Here is a tiny trained network, its code and every weight. The questions are about switching its units off for an input and a class, where a switched-off unit gives its printed mean instead of its output.

import numpy as np


def w(rows, s, z=0):
    codes = np.array(rows[::2]) - 128.0
    scale = np.full(codes.shape[1], s)
    scale[-1] = z or s
    return codes * scale


def norm(h):
    return h / np.sqrt((h * h).mean(-1, keepdims=True) + 1e-5)


def f(y):
    return y / 2 * (1 + np.tanh(0.7978845608 * (y + 0.044715 * y**3)))


def log_softmax(a):
    a = a - a.max(-1, keepdims=True)
    return a - np.log(np.exp(a).sum(-1, keepdims=True))


def net(x, mask):
    res = np.array(x, float).reshape(1, 4) / 4 @ E
    u = 0
    for l in range(4):
        y = f(norm(res) @ A[l][:, :-1].T + A[l][:, -1])
        res = res + np.where(mask[u : u + 4], y, B[l][:, -1]) @ B[l][:, :-1]
        u += 4
    return log_softmax(norm(res)[-1] @ U[:, :-1].T + U[:, -1])


A, B = {}, {}
E = w([
[93,158,126,55,205,61,116,92,118],'x0',
[254,123,172,190,147,89,84,99,98],'x1',
[156,132,81,160,183,167,179,106,147],'x2',
[35,2,127,181,166,131,87,141,114],'x3',
],0.0068)
A[0] = w([
[175,104,117,223,102,219,161,223,203,135],'0.n1',
[161,84,76,116,172,172,134,112,211,10],'0.n2',
[154,84,47,134,181,188,20,161,156,3],'0.n3',
[254,93,82,161,163,80,88,154,100,115],'0.n4',
],0.0057,0.0032)
B[0] = w([
[105,95,86,89,97,32,146,97,118,253],'0.n1',
[95,206,79,132,239,131,75,106,254,127],'0.n2',
[168,160,178,128,134,194,84,139,150,133],'0.n3',
[131,111,79,102,142,72,111,192,107,213],'0.n4',
],0.0092,0.0041)
A[1] = w([
[87,183,132,87,254,111,91,63,66,83],'1.n1',
[122,189,196,183,185,195,147,177,186,82],'1.n2',
[245,104,163,183,79,154,77,53,178,194],'1.n3',
[14,79,95,146,177,45,88,166,150,254],'1.n4',
],0.0054,0.0027)
B[1] = w([
[94,54,69,142,48,86,115,23,74,171],'1.n1',
[169,193,91,101,255,163,56,178,42,116],'1.n2',
[7,65,131,59,205,111,183,82,50,142],'1.n3',
[204,172,135,137,106,154,141,120,177,253],'1.n4',
],0.0076,0.008)
A[2] = w([
[71,105,254,62,77,149,30,189,68,252],'2.n1',
[83,22,180,182,155,144,49,117,199,62],'2.n2',
[71,158,102,88,109,167,154,139,189,79],'2.n3',
[174,219,142,106,97,126,178,140,92,64],'2.n4',
],0.0064,0.0017)
B[2] = w([
[196,221,34,146,191,118,167,78,130,241],'2.n1',
[114,117,183,1,165,168,200,92,175,252],'2.n2',
[162,115,132,151,182,86,173,199,57,238],'2.n3',
[251,31,133,21,145,174,134,89,164,204],'2.n4',
],0.0093,0.0029)
A[3] = w([
[29,176,50,63,70,157,217,252,89,55],'3.n1',
[195,197,69,64,194,130,154,224,72,164],'3.n2',
[255,164,180,85,192,28,150,197,160,207],'3.n3',
[214,189,25,133,93,131,225,147,209,249],'3.n4',
],0.0047,0.0016)
B[3] = w([
[176,61,113,139,235,38,155,189,16,166],'3.n1',
[102,30,70,214,151,148,83,149,115,193],'3.n2',
[2,143,156,185,182,205,195,245,162,221],'3.n3',
[109,171,221,153,116,128,21,15,179,254],'3.n4',
],0.0073,0.007)
U = w([
[130,80,115,197,222,69,176,255,57,138],'0',
[167,91,192,35,167,219,188,93,161,119],'1',
[92,94,75,115,21,2,146,62,95,190],'2',
[126,180,88,216,165,134,111,81,162,181],'3',
[103,123,169,187,75,202,30,174,143,122],'4',
[85,186,103,138,24,192,111,213,52,3],'5',
[113,179,122,105,40,189,99,236,51,32],'6',
],0.0097,0.0048)

Each question gives the input, the list of numbers given to net, and the class t.
The units are the neurons (one row each of A and B). Each row of codes is followed by its name. A weight is (code - 128) times the scale printed after its matrix; where a second scale follows, it is the last column's (A, B and U).
mask holds one flag per neuron, layer by layer. A switched-off neuron (its flag False) gives its mean, the last column of its row in B, instead of its output. The means were averaged over made-up inputs and are rounded, as every weight is.
A unit's drop is (log p(t) with every unit on - log p(t) with that unit switched off) / (log p(t) with every unit on - log p(t) with every unit switched off).
The circuit of an input: a set's keep is (log p(t) with only the set's units on - log p(t) with every unit switched off) / (log p(t) with every unit on - log p(t) with every unit switched off). Starting from the 12 units with the biggest drops (on a tie, the unit counted first), units are removed one at a time, each time the one whose removal leaves the highest keep (on an exact tie, the one counted first), for as long as the keep stays at least 0.8.
circuit, biggest first: the units of the circuit, biggest drop first
top k neurons: the k neurons with the biggest drops, biggest first
k most important neurons of layer l: the k neurons of layer l with the biggest drops, biggest first
input [-3,-3,-7,-8], class 1: circuit, biggest first : (2.n4)
input [7,-8,-5,-6], class 0: circuit, biggest first : (2.n3 3.n1)
input [3,-2,-4,1], class 3: circuit, biggest first : (0.n1 2.n1)
input [-3,-5,-6,-1], class 3: top 2 neurons : (2.n1 3.n4)
input [5,-6,-8,-1], class 3: circuit, biggest first : (2.n1 0.n1)
input [6,-3,-7,-6], class 3: circuit, biggest first : (2.n1 0.n1 2.n2)
input [5,8,1,1], class 0: top 2 neurons : (0.n4 3.n4)
input [-8,-7,-1,3], class 2: top 4 neurons : (0.n1 3.n3 1.n3 3.n2)
input [2,1,-7,6], class 3: top 2 neurons : (2.n1 2.n4)
input [5,-6,3,7], class 1: top 3 neurons : (2.n2 0.n4 0.n1)
input [4,8,-2,-6], class 0: circuit, biggest first : (3.n3 0.n4)
input [4,-8,-4,-7], class 0: top 2 neurons : (2.n3 1.n4)
input [-3,6,-8,5], class 3: 3 most important neurons of layer 2 : (2.n1 2.n3 2.n4)
input [4,6,2,-1], class 0: top neuron : (0.n4)
input [3,3,-1,-2], class 4: top 2 neurons : (0.n4 3.n1)
input [6,-6,3,-5], class 0: top 4 neurons : (2.n3 1.n4 0.n1 3.n1)
input [7,-1,0,-5], class 2: top 3 neurons : (1.n1 1.n4 2.n2)
input [-3,5,-7,-1], class 3: top 2 neurons : (2.n1 2.n3)
input [4,-5,0,6], class 1: circuit, biggest first : (2.n2 0.n1)
input [-8,-7,-1,2], class 2: 3 most important neurons of layer 1 : (1.n3 1.n4 1.n2)
input [6,0,-7,-6], class 3: 2 most important neurons of layer 2 : (2.n1 2.n2)
